Below are the code and all the weights of a small trained network. Each question names an input and a class and asks about switching units off, where a switched-off unit gives its printed mean instead of its output.

import numpy as np


def w(rows, s, z=0):
    codes = np.array(rows[::2]) - 128.0
    scale = np.full(codes.shape[1], s)
    scale[-1] = z or s
    return codes * scale


def f(y):
    return np.maximum(y, 0)


def log_softmax(a):
    a = a - a.max(-1, keepdims=True)
    return a - np.log(np.exp(a).sum(-1, keepdims=True))


def net(x, mask):
    res = np.array(x, float).reshape(1, 5) / 4 @ E
    y = f(res @ A[0][:, :-1].T + A[0][:, -1])
    res = res + np.where(mask, y, B[0][:, -1]) @ B[0][:, :-1]
    return log_softmax(res[-1] @ U[:, :-1].T + U[:, -1])


A, B = {}, {}
E = w([
[69,196,207],'x0',
[43,135,28],'x1',
[182,255,81],'x2',
[126,128,128],'x3',
[129,130,129],'x4',
],0.0078)
A[0] = w([
[103,133,110,99],'N1',
[57,35,156,139],'N2',
[61,44,167,2],'N3',
[240,97,47,127],'N4',
[254,109,213,94],'N5',
[246,132,225,83],'N6',
[195,97,223,98],'N7',
[35,170,186,92],'N8',
[117,136,135,79],'N9',
[98,160,222,126],'N10',
[225,230,109,105],'N11',
[197,30,88,103],'N12',
[189,213,81,78],'N13',
[169,190,89,63],'N14',
[192,216,63,56],'N15',
[139,194,109,103],'N16',
[126,208,108,114],'N17',
[222,28,62,99],'N18',
[164,240,62,100],'N19',
[152,214,115,48],'N20',
[31,153,44,24],'N21',
[221,170,213,122],'N22',
[194,78,41,58],'N23',
[186,51,45,114],'N24',
[165,116,180,106],'N25',
],0.0073,0.0062)
B[0] = w([
[113,122,118,140],'N1',
[202,74,169,245],'N2',
[190,1,169,168],'N3',
[106,227,178,233],'N4',
[34,102,67,236],'N5',
[50,96,62,232],'N6',
[82,112,47,212],'N7',
[129,207,176,192],'N8',
[153,143,113,128],'N9',
[154,219,158,205],'N10',
[131,71,139,252],'N11',
[121,191,187,207],'N12',
[129,41,181,209],'N13',
[127,50,169,172],'N14',
[121,28,183,207],'N15',
[139,83,146,181],'N16',
[139,95,158,199],'N17',
[105,201,173,221],'N18',
[128,53,178,245],'N19',
[148,85,161,171],'N20',
[56,97,18,187],'N21',
[84,135,71,242],'N22',
[79,166,175,176],'N23',
[103,192,189,213],'N24',
[110,113,76,170],'N25',
],0.0069,0.0046)
U = w([
[187,137,125,255],'0',
[178,133,135,233],'1',
[186,23,207,40],'2',
[35,115,23,43],'3',
[134,255,229,30],'4',
],0.0093,0.0099)

Each question gives the input, the list of numbers given to net, and the class t.
The units are the neurons (one row each of A and B). Each row of codes is followed by its name. A weight is (code - 128) times the scale printed after its matrix; where a second scale follows, it is the last column's (A, B and U).
mask holds one flag per neuron, in row order. A switched-off neuron (its flag False) gives its mean, the last column of its row in B, instead of its output. The means were averaged over made-up inputs and are rounded, as every weight is.
A unit's drop is (log p(t) with every unit on - log p(t) with that unit switched off) / (log p(t) with every unit on - log p(t) with every unit switched off).
The circuit of an input: a set's keep is (log p(t) with only the set's units on - log p(t) with every unit switched off) / (log p(t) with every unit on - log p(t) with every unit switched off). Starting from the 12 units with the biggest drops (on a tie, the unit counted first), units are removed one at a time, each time the one whose removal leaves the highest keep (on an exact tie, the one counted first), for as long as the keep stays at least 0.8.
units of the circuit, in order: the units of the circuit, biggest drop first
top k neurons: the k neurons with the biggest drops, biggest first
drop when u is switched off: that unit's drop, to one decimal
input [-8,7,6,7,-5], class 4: units of the circuit, in order	N4, N24
input [-7,-8,6,-3,0], class 3: units of the circuit, in order	N5, N6
input [-6,-5,2,0,-1], class 4: units of the circuit, in order	N4, N18, N12
input [-7,6,5,6,-4], class 4: top 2 neurons	N4, N24
input [-6,-7,-2,5,6], class 3: units of the circuit, in order	N5, N6, N7
input [1,7,-8,-3,-1], class 2: units of the circuit, in order	N2
input [-3,-7,2,-5,-2], class 3: top 2 neurons	N5, N6
input [6,-1,7,-1,5], class 2: drop when N11 is switched off	0.1
input [-8,7,-1,7,-6], class 4: drop when N21 is switched off	-0.1
input [-8,5,3,-1,1], class 4: drop when N24 is switched off	0.2
input [6,-8,8,6,-5], class 2: drop when N19 is switched off	0.2
input [-7,5,4,2,5], class 4: top 2 neurons	N4, N24
